Below are the code and all the weights of a small trained network. Each question names an input and a target symbol and asks about switching units off, where a switched-off unit gives its printed mean instead of its output.

import numpy as np


def w(rows, s, z=0):
    codes = np.array(rows[::2]) - 128.0
    scale = np.full(codes.shape[1], s)
    scale[-1] = z or s
    return codes * scale


def f(y):
    return np.maximum(y, 0)


def softmax(a):
    e = np.exp(a - a.max(-1, keepdims=True))
    return e / e.sum(-1, keepdims=True)


def log_softmax(a):
    a = a - a.max(-1, keepdims=True)
    return a - np.log(np.exp(a).sum(-1, keepdims=True))


def net(x, mask):
    ids = ['ΠΦΨβδζηθμω'.index(c) for c in x.split()]
    T = len(ids)
    res = E[ids] + P[:T]
    u = 0
    for l in range(2):
        q, k, v = (res @ M[l].T for M in (Q, K, V))
        z = softmax(np.where(np.tri(T) > 0, q @ k.T / 3**0.5, -1e9)) @ v
        res = res + np.where(mask[u], z, O[l][:, -1]) @ O[l][:, :-1]
        u += 1
        y = f(res @ A[l][:, :-1].T + A[l][:, -1])
        res = res + np.where(mask[u : u + 8], y, B[l][:, -1]) @ B[l][:, :-1]
        u += 8
    return log_softmax(res[-1] @ U[:, :-1].T + U[:, -1])


Q, K, V, O, A, B = {}, {}, {}, {}, {}, {}
E = w([
[27,140,66,183,139,112,22,187],'Π',
[141,40,106,6,121,144,245,209],'Φ',
[77,132,118,86,140,138,84,22],'Ψ',
[62,162,172,221,83,94,154,192],'β',
[119,126,156,144,134,97,169,22],'δ',
[44,61,62,151,177,74,64,83],'ζ',
[62,208,149,149,148,203,127,162],'η',
[96,120,130,219,104,23,112,145],'θ',
[72,174,187,118,106,180,157,67],'μ',
[18,105,146,147,96,121,128,112],'ω',
],0.016)
P = w([
[76,129,167,111,199,122,145,151],'0',
[107,133,124,232,85,143,180,88],'1',
[62,237,55,152,111,50,222,78],'2',
[66,220,133,76,166,22,183,139],'3',
[111,65,238,129,179,118,86,180],'4',
[108,2,143,221,113,210,106,137],'5',
[102,124,60,198,38,143,197,108],'6',
[30,182,123,19,159,12,184,186],'7',
[57,67,245,47,203,86,116,213],'8',
[108,47,198,187,149,166,118,130],'9',
[91,117,68,233,90,160,197,92],'10',
[59,189,82,125,145,51,215,140],'11',
],0.0088)
Q[0] = w([
[72,94,57,216,51,188,161,74],'0.h1',
[35,208,34,84,113,61,219,109],'0.h1',
[3,50,213,154,207,119,162,130],'0.h1',
],0.012)
K[0] = w([
[92,206,40,22,82,47,189,155],'0.h1',
[168,64,254,9,214,88,103,224],'0.h1',
[254,26,41,89,59,210,168,197],'0.h1',
],0.011)
V[0] = w([
[48,168,107,202,118,137,91,191],'0.h1',
[50,128,132,95,86,151,54,36],'0.h1',
[122,35,72,178,151,1,96,63],'0.h1',
],0.01)
O[0] = w([
[156,139,41,165,150,104,214,154,240],'0.h1',
[145,179,85,64,2,143,58,124,141],'0.h1',
[113,244,138,116,170,71,157,71,255],'0.h1',
],0.013,0.0066)
A[0] = w([
[120,115,254,158,104,223,170,121,92],'0.n1',
[163,206,46,75,121,129,188,194,160],'0.n2',
[189,100,180,21,192,178,165,111,128],'0.n3',
[113,94,52,102,109,46,144,156,158],'0.n4',
[45,113,93,159,86,135,181,124,22],'0.n5',
[176,124,158,182,100,21,89,122,254],'0.n6',
[120,223,206,222,68,101,157,159,240],'0.n7',
[156,210,94,121,63,132,157,198,87],'0.n8',
],0.0066,0.0057)
B[0] = w([
[106,177,114,131,118,82,182,142,167],'0.n1',
[128,9,91,113,138,148,146,144,236],'0.n2',
[151,140,60,182,130,130,133,101,144],'0.n3',
[144,153,147,156,128,201,165,123,202],'0.n4',
[106,113,165,85,137,119,148,102,163],'0.n5',
[130,127,76,22,99,166,132,172,206],'0.n6',
[148,151,80,93,145,136,109,163,255],'0.n7',
[110,99,100,124,139,118,98,63,192],'0.n8',
],0.012,0.017)
Q[1] = w([
[131,25,175,60,154,108,187,79],'1.h1',
[254,159,127,140,203,206,164,170],'1.h1',
[100,156,155,11,204,90,79,250],'1.h1',
],0.0054)
K[1] = w([
[58,113,147,159,180,99,73,189],'1.h1',
[127,173,27,157,141,201,92,148],'1.h1',
[253,142,134,168,133,83,105,130],'1.h1',
],0.0066)
V[1] = w([
[176,93,119,191,82,7,124,169],'1.h1',
[1,88,166,63,55,64,225,116],'1.h1',
[44,123,71,210,164,58,40,120],'1.h1',
],0.0066)
O[1] = w([
[147,147,78,140,131,125,130,62,24],'1.h1',
[109,116,73,180,91,9,125,149,255],'1.h1',
[130,123,103,115,186,131,95,86,113],'1.h1',
],0.013,0.01)
A[1] = w([
[118,143,53,112,150,196,87,210,52],'1.n1',
[119,89,200,173,1,185,108,191,117],'1.n2',
[187,110,62,51,102,154,191,149,35],'1.n3',
[211,136,136,151,223,49,218,176,178],'1.n4',
[58,223,199,211,131,123,50,98,106],'1.n5',
[105,161,108,169,194,187,78,161,153],'1.n6',
[126,217,162,183,146,93,149,197,1],'1.n7',
[9,229,83,95,103,111,10,112,103],'1.n8',
],0.0068,0.0079)
B[1] = w([
[113,144,172,76,110,79,147,39,206],'1.n1',
[85,208,115,215,184,133,103,75,160],'1.n2',
[90,103,211,202,197,116,88,144,249],'1.n3',
[88,99,121,108,72,209,168,50,255],'1.n4',
[185,196,138,117,164,61,213,228,135],'1.n5',
[165,154,153,148,68,175,204,173,136],'1.n6',
[44,119,105,155,126,254,42,82,137],'1.n7',
[252,104,206,220,125,135,139,132,189],'1.n8',
],0.0086,0.02)
U = w([
[170,127,152,145,153,112,169,203,147],'Π',
[161,59,158,127,71,158,178,132,25],'Φ',
[185,136,100,140,199,65,123,74,129],'Ψ',
[68,138,122,117,87,170,37,87,203],'β',
[140,83,181,107,73,121,95,2,107],'δ',
[131,56,113,132,189,144,60,79,94],'ζ',
[114,115,153,162,165,180,109,165,139],'η',
[131,77,51,58,86,106,76,174,237],'θ',
[97,182,111,102,134,115,155,90,148],'μ',
[105,98,176,135,124,76,139,112,1],'ω',
],0.0084,0.0092)

Each question gives the input, a string of symbols that net reads in full, and the target symbol t.
The units are the heads (3 rows each of Q, K, V and O) and the neurons (one row each of A and B). Each row of codes is followed by its name. A weight is (code - 128) times the scale printed after its matrix; where a second scale follows, it is the last column's (O, A, B and U).
mask holds one flag per unit, layer by layer, with each layer's heads first. A switched-off unit (its flag False) gives its mean, the last column of its rows in O or B, instead of its output. The means were averaged over made-up inputs and are rounded, as every weight is.
A unit's drop is (log p(t) with every unit on - log p(t) with that unit switched off) / (log p(t) with every unit on - log p(t) with every unit switched off).
The circuit of an input: a set's keep is (log p(t) with only the set's units on - log p(t) with every unit switched off) / (log p(t) with every unit on - log p(t) with every unit switched off). Starting from the 12 units with the biggest drops (on a tie, the unit counted first), units are removed one at a time, each time the one whose removal leaves the highest keep (on an exact tie, the one counted first), for as long as the keep stays at least 0.8.
circuit, biggest first: the units of the circuit, biggest drop first
top k neurons: the k neurons with the biggest drops, biggest first
top k neurons in layer l: the k neurons of layer l with the biggest drops, biggest first
input Ψ δ Φ, target Φ: top 4 neurons : 1.n4, 0.n8, 1.n1, 1.n3
input δ ω θ, target Π: top 2 neurons in layer 1 : 1.n8, 1.n4
input μ θ μ ω Π ζ ω ζ ω, target Ψ: circuit, biggest first : 0.h1, 1.n8
input μ θ μ ζ θ Π ω μ ω θ θ μ, target θ: circuit, biggest first : 0.h1, 0.n2
input θ η Ψ θ ζ η θ θ, target Ψ: top 2 neurons : 1.n8, 0.n8
input ω ω μ θ θ ω ω ζ μ θ θ ω, target β: circuit, biggest first : 0.h1, 1.n2
input θ θ θ ω μ Ψ, target μ: circuit, biggest first : 0.h1
input θ μ θ δ θ Π ζ θ δ β, target Ψ: circuit, biggest first : 0.h1, 0.n8, 1.n8
input θ θ ω ω δ, target μ: circuit, biggest first : 0.h1, 1.n4
input Π θ Φ θ δ θ ω θ μ Π, target Π: top 2 neurons : 0.n2, 1.n5
input θ ζ Φ, target Φ: top 2 neurons : 0.n8, 1.n4
input ζ μ μ δ Φ μ Π θ θ, target θ: top 4 neurons : 1.n3, 0.n4, 0.n6, 1.n1
input θ ω β δ θ ω Ψ β θ θ ω, target Φ: circuit, biggest first : 0.h1, 1.n4
input Φ θ β, target β: top 4 neurons : 0.n2, 1.n7, 0.n1, 0.n8
input β θ ζ, target Φ: circuit, biggest first : 0.h1, 0.n4, 1.n4
input Ψ Ψ θ μ, target δ: circuit, biggest first : 0.h1, 1.n8
input θ δ Φ Π η μ, target μ: top 4 neurons : 0.n1, 0.n2, 1.n3, 0.n4
input θ θ θ θ, target μ: top 3 neurons in layer 1 : 1.n4, 1.n8, 1.n1
input θ Ψ ω β Φ θ β ω, target ω: top 3 neurons in layer 0 : 0.n7, 0.n6, 0.n2
input β β ω ζ β Ψ θ Ψ δ θ Π ω, target Π: top 3 neurons : 1.n8, 0.n2, 1.n4
input μ Π μ θ μ μ μ ω Π ω, target β: circuit, biggest first : 1.n2, 0.h1
input ζ Φ θ μ μ, target μ: top 4 neurons : 0.n1, 0.n2, 1.n5, 1.n3
input ζ ω η θ η β, target η: top 2 neurons in layer 1 : 1.n2, 1.n4
input ω θ ζ θ θ Π, target Ψ: top 4 neurons : 1.n8, 1.n4, 0.n8, 1.n1
input β ω μ μ ω η θ θ θ, target η: circuit, biggest first : 0.h1, 1.n2, 0.n4, 1.n3
input θ θ Φ Π β, target β: top 4 neurons : 0.n2, 1.n7, 0.n1, 0.n6
input Ψ Ψ θ, target δ: top 2 neurons : 1.n8, 1.n1
input β ζ θ θ η ω ζ θ, target η: circuit, biggest first : 0.n4, 0.h1, 1.n2, 1.n3
input ζ μ Π θ μ, target β: top 2 neurons : 1.n2, 0.n7
input ω θ Π ω θ ζ δ ζ ω μ, target Π: top 3 neurons in layer 1 : 1.n8, 1.n5, 1.n4
